Below is a small trained network, with its code and all its weights. Each question gives an input and a class and asks what happens when units are switched off, that is, made to give their printed mean instead of their output.

import numpy as np


def w(rows, s, z=0):
    codes = np.array(rows[::2]) - 128.0
    scale = np.full(codes.shape[1], s)
    scale[-1] = z or s
    return codes * scale


def norm(h):
    return h / np.sqrt((h * h).mean(-1, keepdims=True) + 1e-5)


def f(y):
    return y / 2 * (1 + np.tanh(0.7978845608 * (y + 0.044715 * y**3)))


def log_softmax(a):
    a = a - a.max(-1, keepdims=True)
    return a - np.log(np.exp(a).sum(-1, keepdims=True))


def net(x, mask):
    res = np.array(x, float).reshape(1, 5) / 4 @ E
    u = 0
    for l in range(3):
        y = f(norm(res) @ A[l][:, :-1].T + A[l][:, -1])
        res = res + np.where(mask[u : u + 11], y, B[l][:, -1]) @ B[l][:, :-1]
        u += 11
    return log_softmax(norm(res)[-1] @ U[:, :-1].T + U[:, -1])


A, B = {}, {}
E = w([
[112,72,39,219,138,112],'x0',
[220,155,170,197,47,149],'x1',
[119,15,163,79,87,159],'x2',
[197,81,213,156,253,98],'x3',
[112,147,146,161,162,245],'x4',
],0.00039)
A[0] = w([
[134,192,210,19,122,160,114],'0.n0',
[123,171,145,178,173,97,184],'0.n1',
[27,109,100,36,201,82,144],'0.n2',
[139,91,66,172,160,230,121],'0.n3',
[104,9,157,100,79,169,59],'0.n4',
[100,193,115,167,156,127,21],'0.n5',
[116,3,176,107,80,172,44],'0.n6',
[76,155,88,112,51,143,57],'0.n7',
[170,86,72,100,90,2,161],'0.n8',
[139,207,106,183,133,119,255],'0.n9',
[137,150,139,120,149,201,144],'0.n10',
],0.0026,0.00094)
B[0] = w([
[21,86,81,213,143,31,229],'0.n0',
[130,102,82,56,141,116,180],'0.n1',
[123,125,106,164,175,255,254],'0.n2',
[13,177,230,158,120,35,159],'0.n3',
[128,254,69,69,169,74,176],'0.n4',
[171,217,119,64,101,63,88],'0.n5',
[168,237,50,66,194,52,177],'0.n6',
[144,41,89,141,82,174,151],'0.n7',
[15,234,214,164,175,150,232],'0.n8',
[97,154,68,31,193,104,243],'0.n9',
[97,160,159,117,143,68,159],'0.n10',
],0.0017,0.00077)
A[1] = w([
[187,132,140,124,199,118,48],'1.n0',
[106,173,213,84,119,181,129],'1.n1',
[102,171,70,132,89,161,96],'1.n2',
[76,159,134,235,140,97,96],'1.n3',
[250,162,162,173,51,99,69],'1.n4',
[148,71,174,148,174,96,79],'1.n5',
[124,118,160,133,151,119,3],'1.n6',
[147,130,101,94,113,150,164],'1.n7',
[213,136,144,158,64,129,72],'1.n8',
[207,150,154,159,46,77,80],'1.n9',
[190,142,160,155,46,88,76],'1.n10',
],0.0022,0.00052)
B[1] = w([
[158,101,65,151,46,116,139],'1.n0',
[159,237,180,242,125,180,169],'1.n1',
[186,70,141,159,146,82,215],'1.n2',
[54,79,207,60,74,66,236],'1.n3',
[66,125,99,89,253,185,55],'1.n4',
[124,85,108,184,68,153,120],'1.n5',
[124,150,141,136,84,166,84],'1.n6',
[162,112,107,152,153,113,124],'1.n7',
[99,122,102,103,162,178,2],'1.n8',
[53,78,122,81,186,198,77],'1.n9',
[50,101,102,138,169,197,61],'1.n10',
],0.0014,0.00046)
A[2] = w([
[151,132,159,83,125,154,176],'2.n0',
[167,187,86,54,146,85,152],'2.n1',
[119,199,124,102,55,171,168],'2.n2',
[150,134,160,78,148,158,111],'2.n3',
[151,76,120,123,92,139,254],'2.n4',
[138,133,165,105,117,144,25],'2.n5',
[252,68,198,157,197,120,175],'2.n6',
[118,107,127,125,176,235,121],'2.n7',
[89,68,85,155,162,93,132],'2.n8',
[101,202,192,111,65,172,141],'2.n9',
[124,141,66,91,12,189,111],'2.n10',
],0.0023,0.00076)
B[2] = w([
[122,177,92,189,132,137,117],'2.n0',
[244,140,70,123,139,127,254],'2.n1',
[164,88,133,189,193,104,179],'2.n2',
[123,158,85,180,146,123,97],'2.n3',
[156,103,98,133,92,141,115],'2.n4',
[94,172,112,160,135,115,42],'2.n5',
[96,62,3,227,78,73,179],'2.n6',
[142,133,49,102,182,190,120],'2.n7',
[145,112,144,17,69,169,200],'2.n8',
[142,107,156,209,213,109,180],'2.n9',
[144,67,74,240,146,50,128],'2.n10',
],0.0016,0.00057)
U = w([
[142,44,45,207,89,101,148],'0',
[99,133,82,76,194,245,142],'1',
[225,200,84,72,146,77,139],'2',
[90,159,203,159,145,112,136],'3',
[85,111,174,89,83,99,137],'4',
[195,127,151,111,78,175,80],'5',
[254,122,170,123,17,253,3],'6',
[254,122,170,123,17,255,2],'7',
],0.0095,0.011)

Each question gives the input, the list of numbers given to net, and the class t.
The units are the neurons (one row each of A and B). Each row of codes is followed by its name. A weight is (code - 128) times the scale printed after its matrix; where a second scale follows, it is the last column's (A, B and U).
mask holds one flag per neuron, layer by layer. A switched-off neuron (its flag False) gives its mean, the last column of its row in B, instead of its output. The means were averaged over made-up inputs and are rounded, as every weight is.
A unit's drop is (log p(t) with every unit on - log p(t) with that unit switched off) / (log p(t) with every unit on - log p(t) with every unit switched off).
The circuit of an input: a set's keep is (log p(t) with only the set's units on - log p(t) with every unit switched off) / (log p(t) with every unit on - log p(t) with every unit switched off). Starting from the 12 units with the biggest drops (on a tie, the unit counted first), units are removed one at a time, each time the one whose removal leaves the highest keep (on an exact tie, the one counted first), for as long as the keep stays at least 0.8.
units of the circuit, in order: the units of the circuit, biggest drop first
k most important neurons: the k neurons with the biggest drops, biggest first
k most important neurons of layer l: the k neurons of layer l with the biggest drops, biggest first
input [-2,-6,7,-4,2], class 2: units of the circuit, in order -> 0.n6, 0.n4
input [-4,-6,5,1,-6], class 1: units of the circuit, in order -> 0.n2
input [-4,-6,-5,8,7], class 0: units of the circuit, in order -> 2.n6, 0.n8, 0.n4
input [1,6,5,3,7], class 3: 3 most important neurons of layer 0 -> 0.n3, 0.n7, 0.n10
input [-5,-4,6,-4,5], class 2: units of the circuit, in order -> 0.n6, 0.n4, 2.n1
input [4,1,-7,-4,4], class 2: 2 most important neurons -> 0.n9, 0.n0
input [7,0,-5,0,2], class 4: 3 most important neurons -> 0.n3, 0.n6, 0.n4
input [2,4,0,8,5], class 0: 2 most important neurons -> 2.n6, 0.n8
input [-1,-7,8,1,-7], class 2: units of the circuit, in order -> 0.n4, 0.n6
input [-4,1,2,-8,-8], class 0: units of the circuit, in order -> 2.n10, 0.n7
input [7,4,-1,-4,-8], class 3: 2 most important neurons of layer 0 -> 0.n8, 0.n0
input [-2,-4,7,0,-6], class 2: 3 most important neurons -> 0.n6, 0.n4, 0.n3
input [6,7,5,6,-2], class 1: 3 most important neurons of layer 0 -> 0.n0, 0.n2, 0.n9
input [0,-6,-3,-7,-6], class 0: 4 most important neurons of layer 1 -> 1.n4, 1.n9, 1.n10, 1.n2
input [-2,-2,5,4,-8], class 3: 3 most important neurons -> 0.n8, 0.n9, 0.n5
input [1,-5,-7,-8,0], class 0: 4 most important neurons -> 2.n10, 0.n6, 0.n7, 0.n4
input [-4,-1,3,-8,1], class 0: units of the circuit, in order -> 2.n10
input [5,2,6,-2,-6], class 2: 3 most important neurons -> 0.n4, 0.n6, 0.n0
input [6,2,-5,0,0], class 4: units of the circuit, in order -> 0.n3, 1.n3
input [-7,7,8,-5,2], class 2: units of the circuit, in order -> 0.n6
input [-3,3,8,-6,-3], class 2: units of the circuit, in order -> 0.n6, 0.n4
input [-2,3,1,-5,-2], class 0: 3 most important neurons -> 0.n7, 2.n10, 0.n3
